Below is a small trained network, with its code and all its weights. Each question gives an input and a class and asks what happens when units are switched off, that is, made to give their printed mean instead of their output.

import numpy as np


def w(rows, s, z=0):
    codes = np.array(rows[::2]) - 128.0
    scale = np.full(codes.shape[1], s)
    scale[-1] = z or s
    return codes * scale


def f(y):
    return y / 2 * (1 + np.tanh(0.7978845608 * (y + 0.044715 * y**3)))


def log_softmax(a):
    a = a - a.max(-1, keepdims=True)
    return a - np.log(np.exp(a).sum(-1, keepdims=True))


def net(x, mask):
    res = np.array(x, float).reshape(1, 3) / 4 @ E
    y = f(res @ A[0][:, :-1].T + A[0][:, -1])
    res = res + np.where(mask, y, B[0][:, -1]) @ B[0][:, :-1]
    return log_softmax(res[-1] @ U[:, :-1].T + U[:, -1])


A, B = {}, {}
E = w([
[46,47,199,182,246,156,169,86,96,172],'x0',
[117,127,62,80,174,183,108,28,32,172],'x1',
[159,103,128,12,120,165,173,140,231,75],'x2',
],0.011)
A[0] = w([
[33,117,171,130,165,158,148,59,78,184,49],'N1',
[124,132,60,63,120,245,83,54,109,118,169],'N2',
[111,127,97,146,199,155,114,127,64,181,17],'N3',
[101,194,79,255,101,46,25,167,96,149,4],'N4',
[134,132,149,133,111,114,159,153,195,26,94],'N5',
[121,151,142,57,62,122,109,197,170,63,101],'N6',
[112,115,221,190,114,37,151,162,159,114,227],'N7',
[25,59,197,148,198,217,180,156,197,157,86],'N8',
[121,56,126,118,74,121,137,125,115,177,175],'N9',
],0.0085,0.0026)
B[0] = w([
[88,63,182,123,114,91,77,170,75,74,242],'N1',
[163,208,69,206,166,168,254,87,155,227,254],'N2',
[141,53,228,167,170,94,157,154,51,36,206],'N3',
[176,182,62,82,54,186,211,90,189,203,238],'N4',
[52,74,182,138,223,52,68,237,76,67,208],'N5',
[67,120,106,107,191,54,58,166,176,105,239],'N6',
[151,172,91,184,47,143,217,162,199,168,227],'N7',
[221,223,72,165,72,132,196,94,174,221,249],'N8',
[161,143,77,153,127,140,102,193,124,103,137],'N9',
],0.007,0.011)
U = w([
[169,159,58,40,68,134,195,134,228,137,249],'0',
[197,162,86,150,62,135,144,70,164,178,178],'1',
[83,22,188,116,146,112,3,156,85,21,40],'2',
],0.0081,0.0017)

Each question gives the input, the list of numbers given to net, and the class t.
The units are the neurons (one row each of A and B). Each row of codes is followed by its name. A weight is (code - 128) times the scale printed after its matrix; where a second scale follows, it is the last column's (A, B and U).
mask holds one flag per neuron, in row order. A switched-off neuron (its flag False) gives its mean, the last column of its row in B, instead of its output. The means were averaged over made-up inputs and are rounded, as every weight is.
A unit's drop is (log p(t) with every unit on - log p(t) with that unit switched off) / (log p(t) with every unit on - log p(t) with every unit switched off).
The circuit of an input: a set's keep is (log p(t) with only the set's units on - log p(t) with every unit switched off) / (log p(t) with every unit on - log p(t) with every unit switched off). Starting from all 9 units, units are removed one at a time, each time the one whose removal leaves the highest keep (on an exact tie, the one counted first), for as long as the keep stays at least 0.8.
circuit, biggest first: the units of the circuit, biggest drop first
k most important neurons: the k neurons with the biggest drops, biggest first
drop of u: that unit's drop, to one decimal
input [-3,-7,-7], class 0: most important neuron : N4
input [2,3,4], class 1: circuit, biggest first : N6, N4, N2
input [0,-4,3], class 2: circuit, biggest first : N5, N4
input [0,-4,-6], class 0: circuit, biggest first : N4, N2
input [-2,-7,-7], class 0: circuit, biggest first : N4, N7
input [-3,-5,-5], class 0: circuit, biggest first : N4, N2
input [4,4,-1], class 2: 3 most important neurons : N1, N4, N3
input [6,6,0], class 2: 2 most important neurons : N1, N3
input [3,5,7], class 1: 4 most important neurons : N2, N6, N4, N8
input [1,7,4], class 1: circuit, biggest first : N2, N6
input [6,4,-2], class 2: drop of N3 : 0.1
input [1,6,-3], class 2: drop of N9 : 0.0
input [-5,-2,-8], class 0: drop of N8 : 0.1
input [5,8,-7], class 2: circuit, biggest first : N1
